Below are the code and all the weights of a small trained network. Each question names an input and a class and asks about switching units off, where a switched-off unit gives its printed mean instead of its output.

import numpy as np


def w(rows, s, z=0):
    codes = np.array(rows[::2]) - 128.0
    scale = np.full(codes.shape[1], s)
    scale[-1] = z or s
    return codes * scale


def f(y):
    return y / 2 * (1 + np.tanh(0.7978845608 * (y + 0.044715 * y**3)))


def log_softmax(a):
    a = a - a.max(-1, keepdims=True)
    return a - np.log(np.exp(a).sum(-1, keepdims=True))


def net(x, mask):
    res = np.array(x, float).reshape(1, 3) / 4 @ E
    y = f(res @ A[0][:, :-1].T + A[0][:, -1])
    res = res + np.where(mask, y, B[0][:, -1]) @ B[0][:, :-1]
    return log_softmax(res[-1] @ U[:, :-1].T + U[:, -1])


A, B = {}, {}
E = w([
[82,114,162,199,147,166,79,41],'x0',
[194,199,4,191,111,115,199,93],'x1',
[82,131,125,105,254,46,80,191],'x2',
],0.0078)
A[0] = w([
[96,135,137,205,138,151,89,70,254],'n0',
[131,114,150,2,145,132,116,182,201],'n1',
[122,82,159,21,117,46,108,229,241],'n2',
[144,152,110,75,177,73,117,166,174],'n3',
[220,178,47,175,140,111,148,134,232],'n4',
[81,94,194,77,141,146,107,109,228],'n5',
[172,228,68,152,84,154,170,110,189],'n6',
],0.0085,0.0034)
B[0] = w([
[117,42,222,178,157,82,113,86,208],'n0',
[150,226,91,72,95,152,100,254,202],'n1',
[111,176,39,81,136,175,92,195,238],'n2',
[71,102,50,91,221,104,196,200,180],'n3',
[50,192,55,202,97,43,173,86,253],'n4',
[144,172,203,78,87,158,27,209,208],'n5',
[139,187,57,164,53,121,159,107,255],'n6',
],0.0082,0.0083)
U = w([
[253,50,159,144,66,234,172,74,192],'0',
[155,181,132,50,81,224,79,174,73],'1',
[96,44,254,145,143,105,81,103,238],'2',
[84,126,71,92,193,119,147,170,6],'3',
[107,153,82,200,77,81,183,47,141],'4',
],0.0079,0.0012)

Each question gives the input, the list of numbers given to net, and the class t.
The units are the neurons (one row each of A and B). Each row of codes is followed by its name. A weight is (code - 128) times the scale printed after its matrix; where a second scale follows, it is the last column's (A, B and U).
mask holds one flag per neuron, in row order. A switched-off neuron (its flag False) gives its mean, the last column of its row in B, instead of its output. The means were averaged over made-up inputs and are rounded, as every weight is.
A unit's drop is (log p(t) with every unit on - log p(t) with that unit switched off) / (log p(t) with every unit on - log p(t) with every unit switched off).
The circuit of an input: a set's keep is (log p(t) with only the set's units on - log p(t) with every unit switched off) / (log p(t) with every unit on - log p(t) with every unit switched off). Starting from all 7 units, units are removed one at a time, each time the one whose removal leaves the highest keep (on an exact tie, the one counted first), for as long as the keep stays at least 0.8.
units of the circuit, in order: the units of the circuit, biggest drop first
most important unit: the unit with the biggest drop
top k neurons: the k neurons with the biggest drops, biggest first
drop of u: that unit's drop, to one decimal
input [0,-3,4], class 1: most important unit	n4
input [-6,-4,6], class 1: top 2 neurons	(n1; n4)
input [2,-6,-7], class 2: units of the circuit, in order	(n2; n6)
input [1,-3,-7], class 0: units of the circuit, in order	(n4; n2)
input [-6,-4,4], class 1: top 2 neurons	(n1; n4)
input [4,-6,-3], class 2: units of the circuit, in order	(n0; n6)
input [-3,-1,-5], class 0: top 2 neurons	(n4; n2)
input [-7,7,5], class 4: top 3 neurons	(n4; n6; n5)
input [-6,-6,5], class 1: top 2 neurons	(n1; n5)
input [2,-1,-5], class 0: top 2 neurons	(n4; n3)
input [5,-8,1], class 1: top 3 neurons	(n5; n1; n2)
input [3,1,2], class 2: top 3 neurons	(n6; n4; n2)
input [-5,-5,7], class 1: top 2 neurons	(n1; n5)
input [-7,0,-6], class 4: most important unit	n5
input [3,0,-8], class 0: top 2 neurons	(n4; n3)
input [-8,-5,7], class 1: drop of n5	0.2
input [7,-3,6], class 2: drop of n3	0.0
input [5,0,7], class 2: drop of n1	0.1
input [3,0,-2], class 2: drop of n4	0.2
input [2,-6,5], class 1: most important unit	n5
